Below are the code and all the weights of a small trained network. Each question names an input and a class and asks about switching units off, where a switched-off unit gives its printed mean instead of its output.

import numpy as np


def w(rows, s, z=0):
    codes = np.array(rows[::2]) - 128.0
    scale = np.full(codes.shape[1], s)
    scale[-1] = z or s
    return codes * scale


def f(y):
    return y / 2 * (1 + np.tanh(0.7978845608 * (y + 0.044715 * y**3)))


def log_softmax(a):
    a = a - a.max(-1, keepdims=True)
    return a - np.log(np.exp(a).sum(-1, keepdims=True))


def net(x, mask):
    res = np.array(x, float).reshape(1, 3) / 4 @ E
    y = f(res @ A[0][:, :-1].T + A[0][:, -1])
    res = res + np.where(mask, y, B[0][:, -1]) @ B[0][:, :-1]
    return log_softmax(res[-1] @ U[:, :-1].T + U[:, -1])


A, B = {}, {}
E = w([
[153,166,21,5],'x0',
[76,129,223,87],'x1',
[170,45,92,85],'x2',
],0.013)
A[0] = w([
[124,150,86,203,215],'neuron 1',
[185,61,170,138,177],'neuron 2',
[144,50,147,109,183],'neuron 3',
[162,61,112,170,82],'neuron 4',
[110,125,180,191,254],'neuron 5',
[137,142,94,84,133],'neuron 6',
[113,96,194,254,184],'neuron 7',
[85,158,188,129,215],'neuron 8',
[196,77,106,163,137],'neuron 9',
[139,160,70,91,183],'neuron 10',
[120,135,56,68,206],'neuron 11',
[65,159,177,155,171],'neuron 12',
[183,170,77,89,197],'neuron 13',
],0.018,0.0068)
B[0] = w([
[150,253,94,145,175],'neuron 1',
[99,109,102,222,173],'neuron 2',
[56,75,95,194,166],'neuron 3',
[147,140,92,155,165],'neuron 4',
[153,141,202,169,213],'neuron 5',
[166,113,120,82,168],'neuron 6',
[163,119,169,144,253],'neuron 7',
[127,123,213,117,187],'neuron 8',
[179,104,89,183,176],'neuron 9',
[160,126,132,51,186],'neuron 10',
[133,98,100,35,201],'neuron 11',
[139,164,220,71,190],'neuron 12',
[200,128,101,57,195],'neuron 13',
],0.013,0.03)
U = w([
[173,227,89,63,160],'0',
[146,131,254,116,176],'1',
[30,57,142,154,206],'2',
[94,153,125,108,2],'3',
[200,133,123,186,57],'4',
[162,76,60,123,54],'5',
[189,24,146,27,131],'6',
],0.011,0.0042)

Each question gives the input, the list of numbers given to net, and the class t.
The units are the neurons (one row each of A and B). Each row of codes is followed by its name. A weight is (code - 128) times the scale printed after its matrix; where a second scale follows, it is the last column's (A, B and U).
mask holds one flag per neuron, in row order. A switched-off neuron (its flag False) gives its mean, the last column of its row in B, instead of its output. The means were averaged over made-up inputs and are rounded, as every weight is.
A unit's drop is (log p(t) with every unit on - log p(t) with that unit switched off) / (log p(t) with every unit on - log p(t) with every unit switched off).
The circuit of an input: a set's keep is (log p(t) with only the set's units on - log p(t) with every unit switched off) / (log p(t) with every unit on - log p(t) with every unit switched off). Starting from the 12 units with the biggest drops (on a tie, the unit counted first), units are removed one at a time, each time the one whose removal leaves the highest keep (on an exact tie, the one counted first), for as long as the keep stays at least 0.8.
circuit, biggest first: the units of the circuit, biggest drop first
k most important neurons: the k neurons with the biggest drops, biggest first
drop of u: that unit's drop, to one decimal
input [7,3,-7], class 6: circuit, biggest first => neuron 1
input [3,-7,0], class 0: 3 most important neurons => neuron 1; neuron 7; neuron 8
input [5,3,-8], class 6: circuit, biggest first => neuron 1; neuron 5
input [6,8,-5], class 6: circuit, biggest first => neuron 5; neuron 1
input [-2,-8,5], class 5: 2 most important neurons => neuron 5; neuron 7
input [8,-8,-5], class 6: 3 most important neurons => neuron 11; neuron 10; neuron 6
input [-8,-6,-1], class 4: 4 most important neurons => neuron 1; neuron 9; neuron 4; neuron 2
input [-3,-6,-4], class 4: 2 most important neurons => neuron 1; neuron 8
input [-1,-2,8], class 5: drop of neuron 9 => 0.0
input [-1,8,6], class 2: drop of neuron 3 => 0.1
input [1,-8,2], class 0: drop of neuron 1 => 0.6
